Below are the code and all the weights of a small trained network. Each question names an input and a class and asks about switching units off, where a switched-off unit gives its printed mean instead of its output.

import numpy as np


def w(rows, s, z=0):
    codes = np.array(rows[::2]) - 128.0
    scale = np.full(codes.shape[1], s)
    scale[-1] = z or s
    return codes * scale


def f(y):
    return y / 2 * (1 + np.tanh(0.7978845608 * (y + 0.044715 * y**3)))


def log_softmax(a):
    a = a - a.max(-1, keepdims=True)
    return a - np.log(np.exp(a).sum(-1, keepdims=True))


def net(x, mask):
    res = np.array(x, float).reshape(1, 6) / 4 @ E
    y = f(res @ A[0][:, :-1].T + A[0][:, -1])
    res = res + np.where(mask, y, B[0][:, -1]) @ B[0][:, :-1]
    return log_softmax(res[-1] @ U[:, :-1].T + U[:, -1])


A, B = {}, {}
E = w([
[67,131,68,11,106,195,73],'x0',
[75,90,179,186,144,110,2],'x1',
[166,160,178,103,111,120,145],'x2',
[190,107,34,183,80,156,59],'x3',
[198,15,163,113,210,132,80],'x4',
[194,127,214,111,88,46,154],'x5',
],0.0086)
A[0] = w([
[85,148,158,149,116,78,4,64],'N0',
[78,158,133,53,103,114,48,56],'N1',
[116,168,135,212,166,83,134,21],'N2',
[49,237,117,180,57,54,91,15],'N3',
[181,81,149,146,200,108,71,113],'N4',
[113,128,99,42,132,96,73,5],'N5',
[47,129,167,86,225,94,187,37],'N6',
[152,172,153,231,195,155,154,125],'N7',
[76,114,181,177,123,143,93,108],'N8',
[136,76,187,113,196,156,57,158],'N9',
[217,108,70,164,66,157,102,68],'N10',
],0.011,0.0019)
B[0] = w([
[97,196,94,155,155,55,127,244],'N0',
[206,93,112,136,41,123,124,213],'N1',
[163,105,132,99,41,164,88,186],'N2',
[153,74,150,90,244,190,195,246],'N3',
[124,113,112,116,135,189,155,231],'N4',
[144,49,146,155,45,94,142,184],'N5',
[120,174,155,201,148,122,30,230],'N6',
[133,78,62,86,29,105,89,201],'N7',
[127,134,116,85,114,65,152,201],'N8',
[133,158,136,109,155,153,206,254],'N9',
[71,200,218,143,160,129,86,197],'N10',
],0.011,0.0096)
U = w([
[180,35,137,103,254,184,215,143],'0',
[176,28,105,116,60,116,114,49],'1',
[105,163,190,196,185,133,85,56],'2',
[146,159,94,107,179,77,182,253],'3',
],0.0093,0.0034)

Each question gives the input, the list of numbers given to net, and the class t.
The units are the neurons (one row each of A and B). Each row of codes is followed by its name. A weight is (code - 128) times the scale printed after its matrix; where a second scale follows, it is the last column's (A, B and U).
mask holds one flag per neuron, in row order. A switched-off neuron (its flag False) gives its mean, the last column of its row in B, instead of its output. The means were averaged over made-up inputs and are rounded, as every weight is.
A unit's drop is (log p(t) with every unit on - log p(t) with that unit switched off) / (log p(t) with every unit on - log p(t) with every unit switched off).
The circuit of an input: a set's keep is (log p(t) with only the set's units on - log p(t) with every unit switched off) / (log p(t) with every unit on - log p(t) with every unit switched off). Starting from all 11 units, units are removed one at a time, each time the one whose removal leaves the highest keep (on an exact tie, the one counted first), for as long as the keep stays at least 0.8.
circuit, biggest first: the units of the circuit, biggest drop first
unit that matters most: the unit with the biggest drop
k most important neurons: the k neurons with the biggest drops, biggest first
drop when u is switched off: that unit's drop, to one decimal
input [4,-1,8,-6,-4,-4], class 2: circuit, biggest first => N6
input [3,2,-1,5,-5,0], class 0: 2 most important neurons => N3, N6
input [-4,2,4,0,-3,-5], class 1: 3 most important neurons => N7, N9, N2
input [-4,8,7,-5,-1,-4], class 3: circuit, biggest first => N8, N0
input [-7,8,-1,1,4,-4], class 3: 3 most important neurons => N0, N9, N1
input [1,-3,3,4,-5,-7], class 0: circuit, biggest first => N3, N0
input [6,-6,0,0,-5,-8], class 1: circuit, biggest first => N9, N1
input [-3,-1,2,0,2,5], class 1: 2 most important neurons => N3, N9
input [-5,6,1,4,-4,3], class 3: circuit, biggest first => N0, N8
input [-4,5,-3,2,4,-6], class 3: 3 most important neurons => N3, N0, N9
input [-7,-7,-8,5,-6,-3], class 1: 4 most important neurons => N7, N2, N9, N0
input [-7,0,4,1,5,4], class 1: 2 most important neurons => N7, N3
input [0,7,-4,6,5,-7], class 3: 4 most important neurons => N0, N9, N6, N8
input [-2,2,6,6,4,-4], class 2: circuit, biggest first => N10
input [5,1,3,4,-6,-7], class 0: 2 most important neurons => N3, N7
input [-8,-7,-4,8,-6,-6], class 1: 2 most important neurons => N7, N2
input [-4,-1,-6,-5,-2,-3], class 2: 2 most important neurons => N6, N1
input [-1,7,-8,-1,4,7], class 3: 3 most important neurons => N0, N3, N8
input [6,0,1,7,2,-4], class 2: 4 most important neurons => N10, N7, N2, N8
input [1,-3,-1,7,4,3], class 2: unit that matters most => N10
input [-8,7,-7,0,-2,-5], class 1: drop when N2 is switched off => 0.5
input [0,7,3,-5,6,4], class 3: drop when N3 is switched off => 0.8
input [3,7,-2,1,-8,-4], class 0: drop when N3 is switched off => 1.7
